Each row has a name. After each piece below comes the name of the row it's from, unless a question asks for something else. Each question is about the rows just above it.

[-1.59 2.08 1.17 4.82 -1.83 -1.09 -0.56 -4.53] = serug
[-3.40 5.32 -5.12 3.82 0.88 -5.04 -3.16 -1.45] = Duva
[0.88 5.32 -3.39 -3.16 -5.12 -1.45 3.82 -5.04] = vebi
[-8.06 -2.30 1.28 -7.42 -1.86 5.05 3.46 -3.17] = gar
[-3.94 1.55 -1.21 3.39 -1.22 -2.23 0.40 -3.08] = gezol
[-3.39 3.82 -3.16 5.32 0.88 -5.11 -1.45 -5.04] = suges
Put [2.08 -0.56 -1.59 1.17 4.82 -1.09 -1.83 -4.53] back in order: which row is it? : serug
[-5.11 -5.04 -3.39 -3.16 -1.45 0.88 3.82 5.32] is which row reordered? : suges
Which row holds these entries in another order? [-4.53 -1.83 -1.59 -1.09 -0.56 1.17 2.08 4.82] : serug
Put [-5.12 -5.04 -3.40 -3.16 -1.45 0.88 3.82 5.32] back in order: which row is it? : Duva
[0.88 -1.45 3.82 -3.16 -5.12 5.32 -5.04 -3.39] is which row reordered? : vebi

[0.06 -0.18 0.28 -0.02 0.30 0.55 0.24 -0.04 0.04] : Kon
[1.26 -0.40 -0.40 -1.50 -4.11 -3.36 0.96 -5.25 1.37] : suges
[0.05 -0.01 -0.02 -0.09 -0.05 -0.21 0.03 -0.06 0.03] : gezol
[-0.14 -0.24 0.53 -0.42 0.22 1.13 1.05 0.29 0.27] : vebi
[0.64 0.59 -1.26 0.43 -0.57 -2.24 -1.82 -0.28 0.04] : Nebi
[0.80 0.63 -2.04 0.64 -0.83 -3.23 -2.46 -0.09 -0.38] : vut
[0.14 -0.04 0.11 -0.04 0.09 0.28 0.02 0.05 0.06] : zirab
[-0.08 0.03 -0.06 0.03 -0.01 -0.21 0.05 -0.02 -0.05] : serug
[1.61 1.36 -4.22 1.32 -2.00 -6.71 -5.11 -0.58 -0.30] : pamu
[1.37 1.26 -3.36 0.96 -1.49 -5.25 -4.11 -0.40 -0.40] : Duva
[0.17 0.18 -0.49 0.07 -0.13 -0.52 -0.52 0.14 -0.21] : Lega
[0.05 -0.01 -0.15 0.06 -0.15 -0.11 0.00 -0.06 -0.05] : gar
[-5.25 -4.11 -3.36 -1.49 -0.40 -0.40 0.96 1.26 1.37] is which row reordered? : Duva
Put [-0.38 -0.09 -2.46 -3.23 -0.83 0.64 -2.04 0.63 0.80] back in order: which row is it? : vut
[1.05 -0.42 -0.14 0.22 -0.24 1.13 0.27 0.29 0.53] is which row reordered? : vebi
Put [-0.28 0.04 0.64 0.59 -1.26 0.43 -0.57 -2.24 -1.82] back in order: which row is it? : Nebi
Which row holds these entries in another order? [-0.06 0.05 0.03 0.03 -0.01 -0.21 -0.02 -0.08 -0.05] : serug

[4.22 5.81 0.14 2.13] -> gezol
[0.14 4.22 2.13 5.82] -> zirab
[4.80 -1.36 -5.12 -5.46] -> serug
[-5.12 -5.46 4.81 -1.36] -> vebi
[1.81 4.41 5.72 0.81] -> gar
[4.40 5.72 0.81 1.81] -> Duva
[-1.45 -3.22 -5.19 -4.79] -> Nebi
[4.48 3.31 0.17 -3.08] -> pamu
[-5.12 -5.46 2.28 2.16] -> vut
[-5.12 -5.46 4.81 2.16] -> Kon
[-5.46 2.28 2.16 -5.11] -> suges
Which row holds these entries in another order? [-5.46 -5.12 -1.36 4.81] : vebi
Put [0.81 1.81 4.40 5.72] back in order: which row is it? : Duva
[2.16 2.28 -5.46 -5.12] is which row reordered? : vut
Put [0.14 2.13 4.22 5.81] back in order: which row is it? : gezol

[-0.02 3.28 0.21 -4.08 -7.87 -1.49 -5.20]  vut
[-1.50 -4.08 -7.87 0.21 -0.02 -5.20 3.28]  suges
[-1.69 4.60 5.26 -2.37 -3.26 2.83 -6.07]  Nebi
[-1.49 -5.20 -4.09 3.28 0.21 -7.87 -0.02]  Kon
Put [0.21 -0.02 -5.20 3.28 -1.50 -4.08 -7.87] back in order: which row is it? : suges
[-7.87 -5.20 -4.09 -1.49 -0.02 0.21 3.28] is which row reordered? : Kon
[-7.87 -4.08 -1.49 3.28 -0.02 0.21 -5.20] is which row reordered? : vut
[-0.02 -7.87 0.21 3.28 -4.09 -5.20 -1.49] is which row reordered? : Kon
[-6.07 -1.69 4.60 5.26 -2.37 -3.26 2.83] is which row reordered? : Nebi
Which row holds these entries in another order? [-1.50 -0.02 -5.20 -7.87 0.21 -4.08 3.28] : suges
Which row holds these entries in another order? [-6.07 -3.26 -2.37 -1.69 2.83 4.60 5.26] : Nebi

[0.39 1.19 2.05 -0.54 -2.90 -0.26 -2.32 -1.25 0.47 1.07] = Duva
[3.09 1.07 0.54 5.21 -1.42 -1.35 0.74 1.67 0.60 -0.21] = suges
[3.09 1.67 5.21 0.54 -1.35 -0.21 -1.42 0.59 0.74 1.07] = vebi
[0.39 -2.90 0.47 -0.26 2.05 -0.53 -2.32 1.19 -1.25 1.07] = pamu
[-1.25 1.07 0.39 -2.90 0.47 -0.26 2.05 -0.53 -2.32 1.19] is which row reordered? : pamu
Put [1.07 0.47 -2.90 -1.25 1.19 -2.32 2.05 -0.54 -0.26 0.39] back in order: which row is it? : Duva
[1.07 0.74 0.59 -1.42 -0.21 -1.35 0.54 5.21 1.67 3.09] is which row reordered? : vebi
Put [-2.90 -2.32 -1.25 -0.54 -0.26 0.39 0.47 1.07 1.19 2.05] back in order: which row is it? : Duva

